Known rows, with every step that occurs
rabe/nedi/fiki/zano/vupi/pabuve: [-0.30  0.38  3.75  0.12  0.43 -0.49  3.12  0.14 -1.24 -2.39 -0.57  2.71
 -1.50  3.15  0.18 -0.81 -0.57  0.39  3.74  2.07 -0.27  1.12 -0.75  0.55
 -1.90 -2.74  2.82  2.52 -0.56  0.60 -0.92 -2.59 -1.05 -2.09 -0.67 -0.59
  1.21 -0.86 -4.44  0.68  2.90]
pabuve/zano/fiki/rabe: [ 0.33  1.44  2.31  0.28  0.32  2.37  2.36 -0.99 -1.80 -1.57 -3.04  3.38
  1.37  1.49  1.22 -0.09 -0.57  1.09  2.18  2.02 -1.66  2.13 -1.07  0.78
 -1.52 -1.37  2.93  1.27 -0.32 -0.45 -0.99 -1.98 -1.37 -3.28  1.37  0.98
  0.36 -1.11 -2.32 -0.69  3.00]
fiki/zano/vupi/pabuve: [-0.28 -0.22  2.48  0.57  0.64 -0.35  2.18  0.04 -1.28 -2.63 -0.89  1.63
 -1.59  2.92  1.15 -1.17 -0.08  1.62  4.07  0.99 -0.81  0.61 -1.43  0.38
 -1.72 -2.70  1.49  3.12  0.03  0.90 -1.43 -2.06 -1.45 -1.32  0.86 -0.26
  1.41 -1.03 -3.49  0.63  3.37]
fiki/vupi/pabuve/pabot/rusa: [-1.66  0.38  1.34 -0.74  1.30 -1.99  1.53 -0.25 -0.61 -2.28 -2.47  0.55
 -1.85  1.73  1.39  0.47 -0.43  0.12  3.74  0.46 -1.86  2.15 -1.89 -0.10
  1.71 -2.13  2.09  2.05  0.14  0.53  0.05 -0.03 -1.19  0.64  2.22  2.46
  0.11  0.74 -1.98 -0.91  2.35]
pabot/rabe/zano/fiki/pabuve: [-0.07  0.97  2.97 -1.60  1.02  2.94  1.37 -0.49 -2.57 -2.73 -1.35  2.38
 -0.65  1.12  0.71  0.99 -1.59  1.91  2.36  2.67 -2.30  3.37 -0.08  1.43
 -1.39 -1.61  4.27  2.40 -0.03  0.30 -1.16 -0.71 -3.41 -4.10  0.73  0.81
 -0.26 -1.76 -4.34 -1.88  2.22]
rabe/rusa/vupi/zano/fiki/pabuve/pabot: [-0.45  1.04  1.35 -1.42  1.93  1.21  1.39 -0.47 -1.43 -1.65 -1.30  2.23
 -2.68  3.09  1.13  1.56 -2.01  0.06  3.62  1.03 -1.59  3.00  0.26  1.10
  0.46 -0.94  2.88  2.17  2.22  1.18 -0.91  1.32 -2.87 -1.89  2.12  1.16
 -1.15 -0.26 -2.24 -1.00  3.78]
rusa/pabuve/pabot/vupi/zano: [-0.32  0.33  1.13  0.41  0.64  0.28  0.85 -0.09 -1.90 -0.97 -0.87  1.47
 -1.58  3.36  1.15  1.16 -1.69 -0.28  3.53  0.19 -1.63  2.99  0.09  0.46
  0.26 -0.27  1.58  1.95 -2.17  0.76 -0.68  0.52 -1.22 -1.35  2.65  1.10
 -0.53  0.90 -1.51 -0.52  2.80]
rusa/pabuve/pabot/vupi/zano/rabe/nedi: [ 0.96  0.74  2.50  0.91  1.19  0.81  3.36 -0.86 -2.39 -1.49 -0.07  2.17
 -1.31  1.47  0.80  1.49 -2.03 -1.58  2.25 -0.32 -1.71  4.76  0.98  2.25
  0.51 -1.16  1.96  2.41 -3.53  1.37 -0.05  0.00 -1.27 -2.48  1.40  0.02
 -0.82 -0.01 -5.04 -0.97  0.19]
vupi/pabuve/zano/rabe/rusa/pabot: [ 0.88 -0.30  1.62 -0.38  1.70 -0.15  3.70 -0.49 -1.18 -2.32 -2.88  2.79
 -0.43  0.41  0.38  0.69 -0.55  0.41  3.04 -1.67 -0.71  1.65 -2.25  0.11
 -0.54 -2.49  2.10  1.88 -1.74  0.20 -0.71 -1.35 -1.83 -0.46  0.81  0.52
 -0.52 -1.66 -2.69 -0.91  2.01]
zano/rabe/rusa/vupi/pabuve/pabot: [-0.42 -0.29  0.78 -0.78  1.40 -0.09  2.14 -0.38 -1.17 -0.97 -2.07  1.53
 -2.18  2.22  0.56  0.97 -1.11 -0.14  2.61  0.10 -1.35  1.63 -0.66  0.63
  1.10 -2.03  0.52  2.29  1.33  0.87 -0.14 -0.11 -1.15 -0.35  2.36  1.22
 -0.80 -0.39 -2.07 -0.52  3.26]
rusa/pabot/vupi/zano/fiki: [ 0.15  0.56  0.98  0.52  1.56 -1.05  1.44 -0.22 -0.60 -2.25 -1.21  2.54
 -0.11  1.91  0.45  0.18 -0.52 -0.17  4.21 -0.34 -0.26  1.83 -1.75  0.81
 -0.44 -2.17  2.26  0.53 -2.66  0.08 -0.26 -0.30 -1.78 -1.30  1.26  1.50
 -0.77 -0.89 -0.99 -0.52  3.80]
vupi/pabuve/zano/rabe/nedi/rusa/pabot: [ 0.47  0.54  2.31 -0.12  1.54 -0.79  4.96 -1.09 -2.01 -1.81 -2.09  3.00
  0.23  1.30  1.12  0.73 -0.87 -0.28  2.71 -1.49 -0.25  1.22 -1.84 -0.22
  0.35 -2.98  2.89  1.76 -3.39 -0.27 -0.78 -1.95 -1.22 -1.57 -0.93  1.30
 -0.48 -0.34 -3.72 -1.78  1.44]
pabot/fiki/rabe/rusa/pabuve/vupi: [-1.68  0.48  3.90 -1.41 -0.15  1.88 -0.65 -1.39 -1.79 -0.57 -1.39  1.33
 -1.86  1.67  0.64  0.85 -1.58  1.21  0.78  1.25 -3.63  3.07  0.32 -0.13
  2.52 -0.90  1.25  2.37  0.65  0.46 -0.45 -0.15 -0.17 -0.58  1.73  0.98
 -0.88 -0.03 -1.44 -0.48  2.91]
vupi/pabuve/zano/fiki/rabe/nedi/rusa/pabot: [ 0.25  0.96  2.56 -1.06  1.36 -0.40  4.13 -1.02 -2.20 -1.47 -2.49  3.66
  1.24  2.09  1.45  0.19 -0.56 -0.26  2.83  0.40 -0.14  0.67 -1.94 -0.67
 -0.19 -2.42  3.40  1.19 -2.32 -0.39 -0.88 -2.30 -1.33 -2.26 -1.05  0.86
 -0.20 -0.42 -2.97 -1.71  2.58]
zano/rabe/nedi/fiki/pabot: [ 0.38  0.84  3.52 -0.43  0.86  0.51  2.49  0.08 -0.70 -1.32 -1.39  4.45
 -1.01  0.51 -1.29  1.53 -0.64 -1.17  2.18 -0.03 -0.44  2.63 -2.02  0.81
 -1.55 -2.82  4.43  2.57 -2.82 -0.57  0.22 -1.52 -0.63 -2.30 -0.70 -0.17
 -0.24 -1.60 -3.66 -1.10  2.40]
nedi/fiki/pabuve/vupi/zano/rabe: [-0.22  1.17  3.11  0.01 -0.12  0.78  2.28 -1.99 -0.95 -1.27 -1.06  2.20
 -2.05  0.31 -0.62  1.52 -2.41  0.28  3.37 -1.23 -2.16  1.33 -0.91  1.30
  1.11 -2.13  2.69  2.96 -0.89  0.08  0.92 -0.77 -1.41 -2.39  0.62  2.61
 -2.08 -0.51 -4.28 -0.31  2.25]
zano/vupi/pabuve/pabot: [-1.29  0.52  1.08 -0.53  1.36  0.49  2.55 -0.03 -0.71 -1.13 -1.46  0.90
 -2.56  4.55  1.20 -0.30 -0.68  0.27  3.79  0.55 -1.13  1.22 -0.91 -0.04
 -0.07 -2.08  1.11  2.43  1.71  1.04 -0.21  0.23 -0.73  0.01  2.24 -0.08
  0.74  0.07 -2.53  0.42  4.27]
fiki/vupi/zano/rabe/rusa: [ 0.97  0.15  2.25  0.31  1.09  1.09  3.03 -1.83 -0.82 -1.99 -0.88  2.14
 -1.37 -0.79 -0.09  2.37 -0.82  0.48  2.93 -2.08 -2.07  2.38 -1.92  0.85
 -0.23 -3.02  2.24  2.07 -2.09  0.96 -0.57 -0.64 -2.79 -0.74  1.86  1.19
 -0.59 -1.50 -4.42  0.43  0.92]
pabot/rabe/zano/fiki/pabuve/vupi: [-0.88  1.69  4.38 -1.89  0.54  0.94  0.93 -1.51 -1.36 -1.89 -0.64  1.19
 -2.06  1.98  0.52 -0.04 -1.40  3.02  1.60  1.12 -2.89  3.35  0.19  0.98
  0.79 -1.80  1.89  3.54  0.94  0.58 -0.55 -0.69 -1.37 -3.63  1.05  1.66
 -0.67 -0.50 -2.46 -1.31  3.43]
pabuve/pabot/rusa/vupi/zano/fiki/rabe/nedi: [ 0.56  0.94  2.46 -0.62  0.61  0.38  2.11 -0.27 -1.44 -1.41 -1.63  3.56
  0.50  1.36  1.10  0.77 -1.22 -1.67  2.37  2.14 -0.94  3.44 -0.35  1.74
  1.22 -1.25  2.73  1.55 -2.03  0.96 -0.82 -1.51 -1.29 -2.22  0.79  0.64
 -0.04  0.36 -3.53 -1.70  1.51]
nedi/rusa/pabuve/pabot/zano/rabe: [-0.97  0.53  0.84  1.25  0.26  3.47  2.44 -1.32 -2.19 -1.88 -2.04  1.56
 -1.40  0.04  1.17  1.08 -1.58  0.33  3.24 -0.45 -3.21  2.56  0.28  0.34
  1.15 -2.68  3.51  1.12 -1.29 -1.59  0.65  0.56 -1.99 -2.35  2.76  2.29
 -2.39 -1.30 -3.93 -1.21  1.34]
nedi/rabe/zano/fiki/pabuve/pabot/rusa: [-1.70  1.26  2.34 -0.85  1.86  0.44  2.68 -0.91 -1.35 -3.45 -2.54  2.23
 -1.05  1.11  1.48  1.37 -1.36  0.02  3.20  2.27 -2.85  3.93 -0.47  0.35
  1.68 -1.57  4.90  1.31 -0.06 -0.37  0.03  0.32 -2.56 -2.08  2.18  2.89
 -1.00  0.23 -3.88 -2.08  0.24]
rabe/rusa/pabuve/pabot/zano: [-1.20 -0.13  0.90 -0.05  0.13  3.74  0.78  0.77 -1.88 -1.92 -2.29  1.20
 -2.36  1.82  1.30  0.42 -1.08  0.61  3.42  1.81 -2.63  4.04  0.66 -0.31
  0.45 -1.05  3.45  1.08  0.36 -0.43 -1.18  0.86 -1.77 -1.00  3.53  0.40
 -0.94 -1.10 -1.71 -0.96  2.87]
fiki/pabuve/vupi/zano/rabe: [ 0.30  0.73  2.56  0.42  0.20  0.70  2.09 -1.98 -1.17 -1.57 -0.84  1.36
 -2.09  0.23  0.30  1.12 -2.00  0.89  3.33 -1.96 -2.39  1.76 -1.17  1.61
  1.27 -1.96  1.51  3.65 -0.96  0.97  0.16 -0.50 -1.66 -1.98  1.56  2.26
 -1.54 -0.58 -4.23 -0.58  2.04]
fiki/zano/vupi/pabuve/pabot/rabe/nedi: [ 0.94  0.56  3.34 -0.67  0.98  1.98  2.93  0.71 -1.51 -2.09 -0.42  2.14
 -0.66  2.71  1.18 -0.48 -1.02  0.83  1.90  2.62 -0.95  3.17  0.26  1.37
 -1.06 -2.11  1.53  2.40 -1.79  1.22 -1.00 -1.75 -0.70 -3.91  0.65 -1.21
  1.20  0.20 -5.42 -1.72  1.91]
pabuve/pabot/rabe/zano: [ 0.58  0.39  2.43 -0.81  0.46  3.38  3.31  0.40 -1.48 -1.56 -1.83  2.59
  0.04  2.23  0.84  0.76 -1.16  1.90  1.24  2.12 -2.18  4.38 -0.03  0.49
 -0.40 -1.68  2.70  1.93 -2.24 -0.05 -1.72 -1.96 -1.02 -3.83  1.82  0.22
  1.03 -0.19 -3.84 -2.64  1.47]
rusa/pabuve/pabot/zano: [-1.29 -0.08  0.63  0.36  0.00  3.57  0.55  0.92 -1.87 -1.83 -2.25  1.06
 -2.42  2.36  1.65 -0.03 -1.26  0.84  3.54  1.72 -2.34  3.64  0.70 -0.03
  0.57 -1.00  3.11  1.58  0.26 -0.64 -1.05  0.76 -1.35 -1.44  3.43  0.49
 -0.82 -0.78 -1.33 -1.25  3.40]
pabot/vupi/pabuve/zano/fiki/rabe: [-0.02  1.16  2.47  0.13  0.12  0.65  1.79 -1.18 -2.19 -1.56 -2.81  2.85
  1.56  2.21  0.89 -0.85 -0.28  1.19  2.41  2.36 -1.64  1.28 -1.30  0.54
 -2.39 -1.16  2.08  1.24 -0.17 -0.48 -0.19 -2.16 -1.33 -3.59  1.54  1.55
  0.24 -1.29 -1.76 -0.25  3.39]
nedi/rusa/pabot/rabe/zano/vupi: [-0.38  1.01  2.94 -0.50  0.56  2.46  3.49 -1.03 -1.10 -2.09 -0.56  3.16
  0.03  2.46  0.92  0.69 -0.74  2.12  2.23 -0.62 -1.66  1.92 -0.70 -0.34
 -0.76 -4.08  3.16  2.18 -3.98 -1.14 -1.04 -1.94 -2.08 -2.80  0.25 -0.04
  1.03 -0.40 -4.17 -0.93  1.34]
fiki/pabuve/pabot/vupi/zano/rabe: [ 0.36  0.60  1.54  1.01  0.97  0.95  1.99 -1.58 -1.61 -1.59 -0.83  1.83
 -1.51  1.14  0.26  1.19 -1.79  0.09  3.36 -1.44 -2.34  2.06 -0.74  1.84
 -0.77 -1.51  2.09  2.57 -1.73  0.16  0.72  0.47 -2.29 -2.67  2.59  2.27
 -1.49 -0.65 -4.01 -0.58  1.77]
pabot/vupi/pabuve/zano: [-0.11  0.57  2.27  1.26  0.23 -1.55  3.12 -0.16 -2.02 -2.42 -2.40  1.24
 -0.36  3.35  0.87 -0.77 -0.61  1.81  2.74  0.71 -0.85  2.74 -1.11  0.31
 -2.03 -1.10  1.04  2.01 -1.04  0.45 -1.50 -2.09 -0.67 -2.17  1.27  2.13
  1.10 -0.35 -1.07 -0.46  2.76]
vupi/pabuve/pabot/rabe/nedi/rusa/zano: [-0.71  0.51  1.40 -0.96  0.50  1.89  2.18 -0.37 -2.89 -1.45 -2.68  2.21
  0.14  0.88  1.43  1.00 -0.82  1.60  2.35  1.45 -1.61  1.58 -0.74 -1.03
  1.03 -2.65  2.84  1.00 -1.79 -0.83 -0.92 -0.74 -1.82 -1.50  0.12  1.77
 -0.86  0.07 -3.14 -1.79  2.06]
nedi/fiki/zano/rabe: [ 0.72  0.54  3.09  1.90  0.92  1.54  3.20 -0.84 -0.98 -2.29 -1.55  3.93
 -0.68 -0.68 -0.44  0.66 -0.91  0.54  2.34  0.24 -1.79  2.22 -0.43  1.76
 -1.33 -3.01  3.97  1.74 -2.28 -1.56 -0.12 -1.89 -1.14 -3.61  0.50  1.52
 -1.00 -1.43 -4.54 -0.58  1.34]

Rows
[-1.34  0.62  2.05 -0.73  1.56 -0.66  1.39 -0.91 -1.25 -3.05 -1.92  2.98
 -1.38  1.30  1.38  1.73 -1.74  0.65  2.11  1.26 -1.90  3.44  0.35  1.11
  2.52 -2.19  3.00  2.36 -0.55 -0.71 -0.52 -0.36 -2.54 -2.50  1.78  3.07
 -1.28  0.47 -1.49 -2.15  0.93]  nedi/rabe/zano/fiki/pabuve/pabot/rusa/vupi
[-0.27  1.22  2.82  0.12  1.79 -0.34  2.67 -1.67 -0.54 -2.74 -0.05  2.37
 -1.64  1.89  1.34 -0.09  0.02  1.98  3.31 -1.31 -0.80  1.91 -1.48  0.23
 -0.80 -4.23  3.10  1.97 -1.56 -0.81 -0.43 -0.55 -2.49 -2.94  0.68  1.02
 -0.29 -1.58 -1.42 -0.30  3.74]  rabe/nedi/rusa/pabot/zano/fiki/vupi
[-0.24  0.84  3.11  0.05 -0.13 -0.29  2.80 -0.27 -0.78 -1.65 -1.59  4.08
 -0.51 -0.58 -1.47  2.46 -2.19 -2.43  2.36  0.77 -0.49  2.79 -0.32  1.63
  1.56 -2.82  4.42  0.85 -4.09 -0.79  0.49 -1.97 -0.97 -1.42 -1.28  2.25
 -1.40  0.15 -4.27 -1.00  0.33]  pabot/rusa/vupi/zano/rabe/nedi/fiki
[ 0.62  0.93  2.90 -1.69  1.54  1.13  2.59 -0.05 -1.36 -1.74 -0.54  1.51
 -0.80  2.30  1.00  0.34 -1.13  0.74  1.68  2.15 -0.83  2.94 -0.35  1.29
 -0.24 -2.44  1.14  2.02 -0.93  1.44  0.04 -0.94 -1.03 -3.54  0.68 -0.45
  0.40 -0.18 -4.23 -1.63  2.82]  zano/fiki/vupi/pabuve/pabot/rabe/nedi
[-0.07  1.20  3.28  0.53  1.78 -0.97  2.71 -1.91 -2.32 -1.81 -0.72  2.82
 -0.34  1.78  0.45  0.49 -0.63  0.69  1.36 -1.96 -1.58  2.43 -0.54  0.81
 -1.96 -2.33  2.91  2.19 -4.08 -1.44 -0.07 -0.39 -1.93 -3.09  0.52  2.30
 -0.78 -0.31 -2.27 -1.06  1.27]  fiki/pabuve/zano/rabe/nedi/rusa/pabot/vupi
[-0.45  1.01  1.25 -1.47  1.30  2.94  1.66 -0.58 -2.54 -0.82 -2.16  2.39
 -1.22  2.55  1.84  2.00 -2.05 -0.94  3.39  2.16 -2.57  3.48  0.96 -0.02
  1.32 -0.14  3.03  1.28  0.94  1.08 -0.43  1.02 -2.00 -1.53  2.56 -0.41
 -1.30  0.02 -3.09 -0.69  2.59]  vupi/zano/fiki/rabe/rusa/pabuve/pabot
[-0.07  0.32  1.74 -0.48  0.27  1.33  0.58 -0.67 -2.26 -0.47 -1.30  2.21
 -0.65  2.68  0.88  1.44 -1.45 -0.45  3.04  0.94 -2.32  2.55 -0.13  0.05
 -0.40  0.07  2.05  1.69 -1.80  0.61 -0.52  0.08 -1.70 -1.72  2.93  0.78
 -0.62  0.50 -2.18 -0.22  2.33]  fiki/rabe/rusa/pabuve/pabot/vupi/zano
[-1.45  1.44  2.65  0.31  0.52  0.02  1.69 -0.20 -0.61 -3.12 -1.68  3.77
 -1.27  1.18  0.26  0.52 -0.34  0.77  3.81 -0.53 -1.09  2.88 -1.06  0.07
 -0.33 -3.77  4.41  2.22 -2.90 -1.36 -0.19 -0.47 -2.15 -0.27 -0.31  0.43
  0.23 -0.76 -2.49  0.13  1.68]  rabe/nedi/fiki/pabot/rusa/zano/vupi
[-0.25  1.37  3.17 -0.17  0.34  0.80  2.67 -1.90 -2.44 -0.57 -0.75  3.11
  1.46  1.03  0.51  1.39 -0.39 -1.14  1.82  1.16 -1.67  1.54 -1.19 -0.09
 -0.25 -2.41  3.84  0.22 -3.95 -0.45 -0.59 -1.64 -1.59 -2.34  0.02  2.16
 -0.39  0.21 -4.30 -0.64  1.13]  pabot/vupi/zano/fiki/rabe/nedi/rusa
[ 0.08  0.88  2.89  0.68  0.78 -2.33  4.41 -0.62 -2.35 -2.24 -2.03  2.12
  0.22  3.50  1.11 -0.52 -0.64  0.96  2.58  0.06 -0.30  2.46 -1.16 -0.23
 -1.53 -1.61  1.86  1.71 -2.58  0.14 -1.45 -2.37 -0.75 -2.53 -0.14  2.01
  0.76  0.07 -1.82 -1.15  2.08]  rabe/nedi/rusa/pabot/vupi/pabuve/zano
[-0.49  0.64  3.63 -0.92  0.15 -0.23  1.71 -1.05 -1.06 -1.37 -0.40  2.07
 -1.79  3.03  0.73  0.62 -2.39  0.48  3.46 -0.30 -1.27  1.48 -1.71  0.10
  2.01 -1.25  2.59  2.53 -1.14  1.15 -1.13 -0.93 -1.04 -1.79 -0.38  2.32
 -0.65  0.66 -3.10 -2.08  3.32]  rabe/nedi/rusa/pabot/fiki/pabuve/vupi/zano
[-0.25  0.77  2.62  0.29  0.77  0.80  2.70 -1.30 -1.57 -1.67  0.14  2.21
 -1.87  3.98  1.94  1.82 -2.86  0.36  3.73  0.11 -1.46  2.56 -0.68  0.16
  1.44 -1.60  2.68  1.91 -1.40  1.16 -0.90 -0.24 -1.75 -2.77  0.47  1.38
 -0.10  0.67 -3.56 -1.60  2.57]  rabe/nedi/rusa/pabuve/pabot/fiki/vupi/zano
[ 1.16  0.76  3.72  1.79  0.95 -0.09  5.16 -1.24 -1.44 -3.05 -0.73  2.37
 -0.81  2.03  0.72  0.00 -1.77  0.81  2.03 -0.15 -1.00  3.91 -0.96  2.25
 -0.90 -2.46  1.70  2.35 -1.77  1.20 -0.58 -2.10 -1.04 -3.65 -0.12  1.10
  0.82 -1.40 -4.99 -1.44  0.99]  pabot/fiki/vupi/pabuve/zano/rabe/nedi
[ 0.32  1.56  3.45 -0.22  0.48  1.28  2.81 -0.55 -2.98 -2.31 -2.24  3.18
  1.05  0.72  1.66  0.76 -1.36 -0.96  1.81  2.92 -1.79  4.98  0.63  1.52
  0.40 -0.81  3.77  1.52 -2.40  0.76 -1.09 -1.69 -1.49 -2.82  0.19  0.04
  0.18 -0.25 -4.34 -1.58  0.11]  pabot/rusa/pabuve/zano/fiki/rabe/nedi
[ 1.29 -0.06  3.26  1.74  1.44  0.85  4.35 -0.05 -1.36 -2.71 -0.76  2.94
 -0.82  1.79  0.71 -0.63 -1.32 -0.36  2.29  1.63 -1.32  3.87 -0.45  2.44
 -0.64 -1.88  2.41  1.69 -1.29  1.03 -0.80 -1.70 -0.54 -3.62  0.58  0.42
  0.39 -1.26 -5.88 -2.10  1.23]  vupi/pabuve/pabot/fiki/zano/rabe/nedi
[ 0.16  0.67  1.75 -2.40  1.09  3.58  1.08 -0.02 -1.55 -1.84 -1.95  1.87
 -0.50  0.53  0.33  2.09 -1.67  0.58  2.80  2.34 -2.25  2.62 -0.72  0.23
 -0.13 -1.55  3.12  0.49 -0.06  0.90 -0.42  0.32 -2.91 -2.28  1.97  0.98
 -1.08 -0.66 -4.44 -1.60  2.30]  vupi/zano/fiki/pabuve/pabot/rabe/rusa
[-0.47  1.04  1.24 -2.26  0.65  3.10  0.19 -0.46 -2.07 -1.28 -1.65  1.99
 -0.35  1.60  1.28  2.01 -2.66  1.35  2.50  2.00 -1.89  0.94 -0.01  0.37
  1.14 -2.01  2.40  1.36 -0.48 -0.38  0.15  0.10 -2.53 -4.20  1.23  2.47
 -1.83  0.71 -3.36 -2.86  3.20]  nedi/rusa/vupi/zano/fiki/pabuve/pabot/rabe
[ 1.32  1.22  3.28 -0.89  0.84  1.98  2.38  0.63 -2.68 -2.71 -1.36  2.92
  0.44  1.07  1.34  1.07 -1.74  0.64  1.59  2.19 -0.89  5.14  0.24  1.35
 -0.59 -1.60  2.60  2.33 -3.35  1.09 -1.07 -1.57 -1.31 -4.67 -0.30 -1.03
  0.18 -0.73 -4.29 -3.05  1.24]  rusa/pabuve/zano/fiki/pabot/rabe/nedi
[-0.61  1.54  3.85  0.08  1.05 -0.69  2.63 -1.84 -0.65 -2.34 -0.93  3.35
 -1.87  0.05 -0.28  1.60 -0.97  1.12  2.16 -1.05 -1.45  2.68 -0.69  1.02
 -0.15 -3.87  3.87  2.58 -2.44 -1.40  0.73 -0.88 -1.99 -2.14 -0.45  1.65
 -0.68 -0.65 -2.75  0.27  1.42]  pabot/rusa/zano/rabe/nedi/fiki/vupi
[-0.64  0.11  1.04 -1.72  1.23  0.31  1.32 -0.31 -1.36 -0.65 -2.46  2.19
 -1.14  2.99  0.90  0.43 -0.81 -0.12  2.72  1.97 -1.24  1.08 -0.76  0.17
  0.56 -1.47  1.02  1.70  2.38  0.75 -0.24 -0.47 -1.28 -1.03  2.24  0.79
 -0.53 -0.46 -1.32 -0.44  4.40]  zano/fiki/rabe/rusa/vupi/pabuve/pabot
[-0.74  1.06  2.06 -1.13  1.57  0.10  0.67 -1.31 -2.28 -2.09 -0.92  2.37
 -0.96  1.83  0.81  1.16 -1.41  0.40  4.04  0.18 -1.40  0.87 -1.27  0.41
 -0.91 -1.74  4.14  1.75 -0.92 -0.20 -0.29  0.53 -3.55 -2.36  0.49  2.28
 -1.55 -0.83 -2.60 -0.95  3.38]  nedi/rusa/pabot/vupi/zano/fiki/pabuve
